(in the rows, 128 means zero)
Group and class of each row:
[167 104 196  86  69 141 165 155 126 132  78 143 176 126 184 127 133 132
 155 108  94 126 139 112 158 101 144 143]	Zd > E
[138 141 142  94 124  96 164 150 132 159  93 138 148 133 202 127 148 156
 166 116 135 150 128 111 169 133 165 172]	ql > L
[100 119 132 130 143  91 150 125 132 150  98 136 152 122 191  30 107 154
 165  91 111 123 113 122 136 148 127 160]	ql > N
[167 130 162  88  58 147 146 164 150 128 100 144 193  91 196 147 113 135
 152 136 107 147 123 103 179 117 164 140]	Zd > P
[146 140 144 101  76 131 165 152 149 164  70 131 175 132 205 115 143 158
 124  88  99 117 127  90 130 156 170 163]	ql > L
[100 121 162  93  85  76 178 152 121 146 105 143 191 140 195  90 134 142
 144 115  85 121 128 101 153 138 186 127]	ql > L
[125 113 143 106 100 126 159 149 105 166 100 147 161 111 193 123 122 152
 161  84 106  89 127 120 126 136 152 176]	ql > N
[137 114 148  82  46 134 168 157 119 140 136 123 191  84 206 102 120 100
 126  88  83 126 140 101 133 170 155 162]	Zd > E
[158 118 116 116  71 119 159 165 126 144 120 129 162 107 178 138 104 123
 147 106 105 122 135 117 155 130 128 138]	Zd > E
[130 124 132  97  92 117 140 143 116 152 100 142 159 117 217 106 134 158
 139 119 113 112 147 105 145 155 176 149]	ql > L
[155  97 119  86  64 155 159 155 113 141 115 133 192 122 200 135 117 135
 133 125  95 130 124  92 181 118 146 146]	Zd > E
[116 125 115  90 102 123 178 139  97 152 117 131 160 122 195  97 145 139
 152  71  74 117 122 113 121 151 144 139]	ql > L
[141  40 110  80  56 173 139 144 124 152 129 143 182 125 182 141 131 128
 131 126 108 135 151 104 144  97 153 140]	Zd > E
[135 142 138  96  92 117 165 145 125 161 108 154 186 100 204 110 121  91
 152  84 115 110 142 134 163 138 155 165]	ql > L
[137 105 150 116  28 118 156 199 126 134 110 139 214  97 180 145 144 124
 127 128 117 160 144 113 164 104 159 124]	Zd > P
[121  99 121  99 101  95 170 134 130 138  82 134 168 122 190 105 141 140
 157  98 119 113 117 129 134 163 149 149]	ql > L
[150  61 148 108  37 114 170 178 139 152 116 128 196 101 125 116 113 120
 136 117 103 159 116 156 153 129 156 151]	Zd > P
[ 91 117 147  86  66 153 176 157 125 143 115 141 179 111 191 112 157 161
 152  75 129 128 124 106 149 124 147 158]	ql > L
[118  71 154  99  86 126 168 126 121 137 105 134 190 115 199 126 125 147
 156 107 102 132 130 120 142 158 157 144]	ql > L
[105 107 169  98 108 105 174 163 115 154 119 146 156 126 206  95 133 162
 170  87 109 106 252 130 163 142 146 164]	ql > L
[126 124 135  86  95 122 144 150 146 139 129 136 175  88 174 108 118 144
 151  94 108 140  94 106 151 139 138 110]	Zd > E
[157 104 154  51  91 142 168 169 134 147 121 150 188 129 183 139 130 125
 132  96  95 132 101  93 157 111 157 134]	Zd > P
[116 120 147 120  83 124 152 128 147 146  94 132 162  93 182 126 129 166
 125 108  89 131 151 124 140 151 157 151]	ql > N
[148 127 148  61  94 142 131 139 139 153 121 125 144 141 106 116 134 145
 140  92 100 113 100 118 152 122 159 152]	ql > N
[161 137 141 125  53 149 155 145 128 139 113 134 161 108 156 122 113 151
 137  90 103 126 135  96 149 139 145 135]	Zd > E
[118 114 149  88 149 120 166 124 136 160  96 154 127 123 187  95 112 160
 160  86 134 105 122 116 150 171 148 146]	ql > N
[169 116 179 127  58 154 173 163 137 131 134 145 175  94 185 113 140 136
 123 133  85 149 112  91 130 105 135 139]	Zd > P

Group and class of each row:
[127 122 156  72 115 119 139 130 124 144 101 137 118 163  94  83 119 105
 133 106 135 100 143 125 119 194 151 122]	G > tb
[ 63 125 146  83 122 137 137 136 137 121 115 123 130 170 109 158 109 143
 107 107 120 116 151 128 127 153 152 142]	G > bq
[ 87 146 145  71 125 134 150 118 134 105 122 140 111 159 113 133 119 151
 106 113 105 150 184 146 124 158 141 102]	G > bq
[156 189 146 148 127 130 113 142 146 127  89 155 126 121 113 121 130 126
 130 127 131 110 141 151 117 192 118 114]	R > Jd
[185 191 152 166 128 120 101 132 139 100  90 128 137 116 149 128 120 110
 136 137 128 125 127 143 115 106 113 106]	R > lp
[199 150 131 156 131 157 119 148 149 122  89 157 108 140 140 119 131 132
 131 142 123 103 162 132 119 189 137 132]	R > Jd
[166 156 169 117 127 128 156 124 121 129 155 139 107 159 139 121 109 120
 120 119 128 129 232 139 119 142 122 110]	W > hm
[ 79 149 151 104 119 119 122 123 119 128 121 140 144 140 101 124 141 117
 114  89 134  88 137 117 113 177 143 114]	G > tb
[ 54 164 112 144 134 138 123 120 131  84 161 104 133 110 100 131 123 143
 119  97 130 118 142 123 132  56 108 108]	G > bq
